Here is a tiny trained network, its code and every weight. The questions are about switching its units off for an input and a target symbol, where a switched-off unit gives its printed mean instead of its output.

import numpy as np


def w(rows, s, z=0):
    codes = np.array(rows[::2]) - 128.0
    scale = np.full(codes.shape[1], s)
    scale[-1] = z or s
    return codes * scale


def f(y):
    return np.maximum(y, 0)


def softmax(a):
    e = np.exp(a - a.max(-1, keepdims=True))
    return e / e.sum(-1, keepdims=True)


def log_softmax(a):
    a = a - a.max(-1, keepdims=True)
    return a - np.log(np.exp(a).sum(-1, keepdims=True))


def net(x, mask):
    ids = ['αγεηθμω'.index(c) for c in x.split()]
    T = len(ids)
    res = E[ids] + P[:T]
    r = res
    for j in range(3):
        rows = slice(4 * j, 4 * j + 4)
        q, k, v = (r @ M[0][rows].T for M in (Q, K, V))
        z = softmax(np.where(np.tri(T) > 0, q @ k.T / 4**0.5, -1e9)) @ v
        o = O[0][rows]
        res = res + np.where(mask[j], z, o[:, -1]) @ o[:, :-1]
    y = f(res @ A[0][:, :-1].T + A[0][:, -1])
    res = res + np.where(mask[3:19], y, B[0][:, -1]) @ B[0][:, :-1]
    return log_softmax(res[-1] @ U[:, :-1].T + U[:, -1])


Q, K, V, O, A, B = {}, {}, {}, {}, {}, {}
E = w([
[89,96,128],'α',
[40,20,119],'γ',
[34,73,148],'ε',
[123,94,115],'η',
[201,254,122],'θ',
[131,119,83],'μ',
[210,71,101],'ω',
],0.0052)
P = w([
[100,77,142],'0',
[128,205,67],'1',
[185,83,83],'2',
[183,154,188],'3',
[84,198,27],'4',
[225,63,51],'5',
[208,147,228],'6',
[43,179,1],'7',
],0.009)
Q[0] = w([
[109,150,146],'H1',
[109,137,137],'H1',
[122,100,116],'H1',
[154,150,113],'H1',
[126,136,176],'H2',
[192,137,150],'H2',
[130,142,153],'H2',
[129,78,156],'H2',
[137,158,34],'H3',
[211,111,254],'H3',
[148,94,155],'H3',
[199,73,83],'H3',
],0.022)
K[0] = w([
[122,130,108],'H1',
[113,135,121],'H1',
[109,142,151],'H1',
[143,103,119],'H1',
[157,90,121],'H2',
[173,120,77],'H2',
[148,113,123],'H2',
[125,83,116],'H2',
[156,92,177],'H3',
[114,131,3],'H3',
[99,118,109],'H3',
[85,55,139],'H3',
],0.027)
V[0] = w([
[174,86,183],'H1',
[132,125,145],'H1',
[161,94,3],'H1',
[74,181,99],'H1',
[140,108,152],'H2',
[47,179,199],'H2',
[160,91,198],'H2',
[149,106,192],'H2',
[213,128,34],'H3',
[86,204,225],'H3',
[212,26,110],'H3',
[225,107,103],'H3',
],0.012)
O[0] = w([
[96,99,179,119],'H1',
[124,128,138,117],'H1',
[125,61,69,254],'H1',
[161,171,80,109],'H1',
[139,152,135,103],'H2',
[223,121,83,9],'H2',
[159,187,136,59],'H2',
[162,177,128,63],'H2',
[18,220,155,167],'H3',
[253,144,127,81],'H3',
[28,81,179,185],'H3',
[52,178,183,168],'H3',
],0.015,0.0034)
A[0] = w([
[185,100,184,18],'N1',
[161,170,93,172],'N2',
[74,129,118,124],'N3',
[145,115,81,2],'N4',
[134,170,97,207],'N5',
[128,80,192,197],'N6',
[123,124,7,103],'N7',
[168,93,228,181],'N8',
[133,101,165,46],'N9',
[132,145,216,35],'N10',
[159,112,168,17],'N11',
[105,148,206,218],'N12',
[187,113,145,83],'N13',
[157,140,214,187],'N14',
[132,139,101,254],'N15',
[93,95,161,22],'N16',
],0.012,0.004)
B[0] = w([
[34,183,164,134],'N1',
[123,90,56,160],'N2',
[51,79,181,255],'N3',
[142,63,156,148],'N4',
[107,80,51,164],'N5',
[151,222,92,208],'N6',
[166,254,224,213],'N7',
[65,198,212,148],'N8',
[182,124,99,139],'N9',
[37,179,171,156],'N10',
[58,159,132,129],'N11',
[226,68,120,239],'N12',
[83,36,110,141],'N13',
[215,137,179,152],'N14',
[112,95,64,177],'N15',
[223,176,76,218],'N16',
],0.018,0.0092)
U = w([
[51,178,131,95],'α',
[112,218,41,107],'γ',
[39,182,129,85],'ε',
[189,180,136,53],'η',
[247,14,101,221],'θ',
[64,44,116,252],'μ',
[180,145,255,13],'ω',
],0.0058,0.0028)

Each question gives the input, a string of symbols that net reads in full, and the target symbol t.
The units are the heads (4 rows each of Q, K, V and O) and the neurons (one row each of A and B). Each row of codes is followed by its name. A weight is (code - 128) times the scale printed after its matrix; where a second scale follows, it is the last column's (O, A, B and U).
mask holds one flag per unit, heads first, then neurons. A switched-off unit (its flag False) gives its mean, the last column of its rows in O or B, instead of its output. The means were averaged over made-up inputs and are rounded, as every weight is.
A unit's drop is (log p(t) with every unit on - log p(t) with that unit switched off) / (log p(t) with every unit on - log p(t) with every unit switched off).
The circuit of an input: a set's keep is (log p(t) with only the set's units on - log p(t) with every unit switched off) / (log p(t) with every unit on - log p(t) with every unit switched off). Starting from the 12 units with the biggest drops (on a tie, the unit counted first), units are removed one at a time, each time the one whose removal leaves the highest keep (on an exact tie, the one counted first), for as long as the keep stays at least 0.8.
circuit, biggest first: the units of the circuit, biggest drop first
unit that matters most: the unit with the biggest drop
top k neurons: the k neurons with the biggest drops, biggest first
which heads matter: for each layer, one digit per head in row order, 1 if its drop is at least 0.15 and else 0, layers parted by /
input ε θ α ω, target ω: circuit, biggest first -> (H1, N14, N8)
input α μ γ ω α, target μ: circuit, biggest first -> (H3, N3, N7)
input η ω α α θ θ α, target θ: circuit, biggest first -> (H3, N7, N6)
input θ θ α θ θ γ, target μ: top 4 neurons -> (N3, N12, N7, N14)
input θ θ μ ω μ, target μ: top neuron -> (N3)
input η θ η ε, target θ: top 2 neurons -> (N12, N7)
input γ η θ η θ η, target η: which heads matter -> 001
input ε θ θ θ η θ, target ω: circuit, biggest first -> (N7, H3, N1)
input μ θ η η μ γ μ, target μ: circuit, biggest first -> (N7, N16)
input ω α θ α η θ ω η, target μ: circuit, biggest first -> (H3, N3, N7)
input γ θ η ω θ μ, target η: top 4 neurons -> (N7, N6, N3, N12)
input ω θ θ γ ε, target ω: circuit, biggest first -> (N7, H3, H2)
input ω η θ θ ε, target γ: circuit, biggest first -> (H3, N3, N12, H1)
input η θ η θ, target θ: circuit, biggest first -> (N12, N7)
input θ α θ θ θ, target γ: unit that matters most -> H3
input α η ε ε ε, target θ: which heads matter -> 011
input γ ε γ γ θ ω α μ, target η: circuit, biggest first -> (N7, H3)
input θ μ θ α, target μ: circuit, biggest first -> (H3, N7, N6)
input ω α ω ω η, target μ: top 3 neurons -> (N3, N7, N12)
input γ γ θ η ε α, target η: circuit, biggest first -> (N7, H3, N3, N6)
input ω θ η ω α ω ε α, target θ: circuit, biggest first -> (H3)
input θ η θ γ γ μ γ θ, target ω: which heads matter -> 011
input ε μ ω, target ω: which heads matter -> 001
input α α ω, target γ: top 2 neurons -> (N12, N6)
input η ω ω ω γ, target μ: top 2 neurons -> (N3, N7)
input ω ω θ θ θ θ ε μ, target θ: which heads matter -> 011
input α θ ε γ γ, target ω: which heads matter -> 001
input γ ω ω θ μ, target γ: circuit, biggest first -> (H3, N12, N3)
